Here is a tiny trained network, its code and every weight. The questions are about switching its units off for an input and a class, where a switched-off unit gives its printed mean instead of its output.

import numpy as np


def w(rows, s, z=0):
    codes = np.array(rows[::2]) - 128.0
    scale = np.full(codes.shape[1], s)
    scale[-1] = z or s
    return codes * scale


def f(y):
    return np.maximum(y, 0)


def log_softmax(a):
    a = a - a.max(-1, keepdims=True)
    return a - np.log(np.exp(a).sum(-1, keepdims=True))


def net(x, mask):
    res = np.array(x, float).reshape(1, 5) / 4 @ E
    y = f(res @ A[0][:, :-1].T + A[0][:, -1])
    res = res + np.where(mask, y, B[0][:, -1]) @ B[0][:, :-1]
    return log_softmax(res[-1] @ U[:, :-1].T + U[:, -1])


A, B = {}, {}
E = w([
[133,190,152,175,181,12,128],'x0',
[57,99,113,43,92,63,11],'x1',
[192,28,191,167,175,141,26],'x2',
[242,181,228,34,35,115,127],'x3',
[149,150,87,17,255,176,115],'x4',
],0.0062)
A[0] = w([
[62,72,105,167,155,130,112,138],'n0',
[74,97,92,178,173,137,152,56],'n1',
[122,91,112,87,107,196,130,255],'n2',
[128,200,173,179,187,3,104,107],'n3',
[159,76,154,140,130,176,114,142],'n4',
[53,112,98,75,72,67,40,117],'n5',
[113,109,113,95,184,137,144,100],'n6',
[151,121,95,75,197,154,126,100],'n7',
[45,211,85,101,76,132,186,92],'n8',
[103,63,121,169,3,184,136,108],'n9',
[137,141,118,81,171,155,120,80],'n10',
[70,130,100,158,157,99,107,100],'n11',
[114,152,114,105,124,124,165,86],'n12',
[125,142,121,75,170,161,125,75],'n13',
[123,149,117,127,120,126,138,104],'n14',
[195,156,207,65,71,95,126,93],'n15',
[140,108,158,159,142,149,100,78],'n16',
[167,64,174,178,170,123,32,72],'n17',
[103,128,135,116,124,113,105,90],'n18',
[98,130,154,213,73,65,127,76],'n19',
[189,141,126,198,147,163,213,188],'n20',
],0.012,0.0056)
B[0] = w([
[170,124,91,153,65,189,72,214],'n0',
[196,192,104,142,45,177,92,194],'n1',
[34,41,61,217,191,152,85,234],'n2',
[16,121,52,170,226,108,100,240],'n3',
[78,153,89,107,88,63,179,185],'n4',
[59,201,252,113,104,178,233,254],'n5',
[142,154,139,130,164,89,95,176],'n6',
[170,170,187,110,167,57,94,202],'n7',
[157,48,74,84,80,31,170,220],'n8',
[140,180,135,128,249,57,73,217],'n9',
[169,179,160,110,148,74,112,173],'n10',
[159,182,96,145,65,168,116,189],'n11',
[151,119,114,118,110,80,138,151],'n12',
[166,206,151,120,159,78,121,174],'n13',
[148,132,126,100,120,118,136,139],'n14',
[192,180,55,177,37,191,61,253],'n15',
[146,144,131,104,98,75,167,153],'n16',
[151,65,93,67,76,52,207,220],'n17',
[154,164,155,119,123,151,157,148],'n18',
[220,119,178,80,229,99,87,214],'n19',
[54,164,226,91,89,187,183,236],'n20',
],0.017,0.0093)
U = w([
[226,195,79,179,4,183,75,82],'0',
[231,179,210,102,225,45,88,101],'1',
[154,56,67,73,39,15,254,95],'2',
[56,181,252,124,82,193,232,143],'3',
[45,133,57,178,189,102,109,255],'4',
[79,45,142,172,158,203,151,117],'5',
],0.0058,0.0061)

Each question gives the input, the list of numbers given to net, and the class t.
The units are the neurons (one row each of A and B). Each row of codes is followed by its name. A weight is (code - 128) times the scale printed after its matrix; where a second scale follows, it is the last column's (A, B and U).
mask holds one flag per neuron, in row order. A switched-off neuron (its flag False) gives its mean, the last column of its row in B, instead of its output. The means were averaged over made-up inputs and are rounded, as every weight is.
A unit's drop is (log p(t) with every unit on - log p(t) with that unit switched off) / (log p(t) with every unit on - log p(t) with every unit switched off).
The circuit of an input: a set's keep is (log p(t) with only the set's units on - log p(t) with every unit switched off) / (log p(t) with every unit on - log p(t) with every unit switched off). Starting from the 12 units with the biggest drops (on a tie, the unit counted first), units are removed one at a time, each time the one whose removal leaves the highest keep (on an exact tie, the one counted first), for as long as the keep stays at least 0.8.
circuit, biggest first: the units of the circuit, biggest drop first
unit that matters most: the unit with the biggest drop
k most important neurons: the k neurons with the biggest drops, biggest first
drop when u is switched off: that unit's drop, to one decimal
input [6,-7,6,-5,4], class 3: unit that matters most -> n20
input [7,4,6,6,-4], class 4: 2 most important neurons -> [n3, n8]
input [8,-8,0,-4,-5], class 3: 3 most important neurons -> [n20, n2, n9]
input [3,2,6,-1,5], class 2: 3 most important neurons -> [n17, n9, n19]
input [-7,6,-6,-8,-6], class 0: 4 most important neurons -> [n0, n1, n3, n11]
input [-6,6,-6,1,5], class 2: 2 most important neurons -> [n8, n20]
input [-4,1,-6,-6,-2], class 0: 4 most important neurons -> [n1, n17, n0, n3]
input [1,8,3,2,-8], class 1: 3 most important neurons -> [n19, n9, n20]
input [0,2,-8,-3,8], class 1: 3 most important neurons -> [n7, n17, n13]
input [7,4,-8,1,-8], class 1: 3 most important neurons -> [n19, n17, n2]
input [-6,-3,0,-2,-5], class 4: 4 most important neurons -> [n9, n2, n5, n7]
input [-1,1,1,-4,4], class 0: circuit, biggest first -> [n3, n0]
input [-8,-2,3,1,3], class 4: drop when n13 is switched off -> 0.0
input [-1,6,-3,-2,0], class 3: drop when n5 is switched off -> 0.8
input [3,1,-5,-7,-6], class 0: circuit, biggest first -> [n1]
input [-8,0,0,-1,8], class 1: drop when n7 is switched off -> 2.6
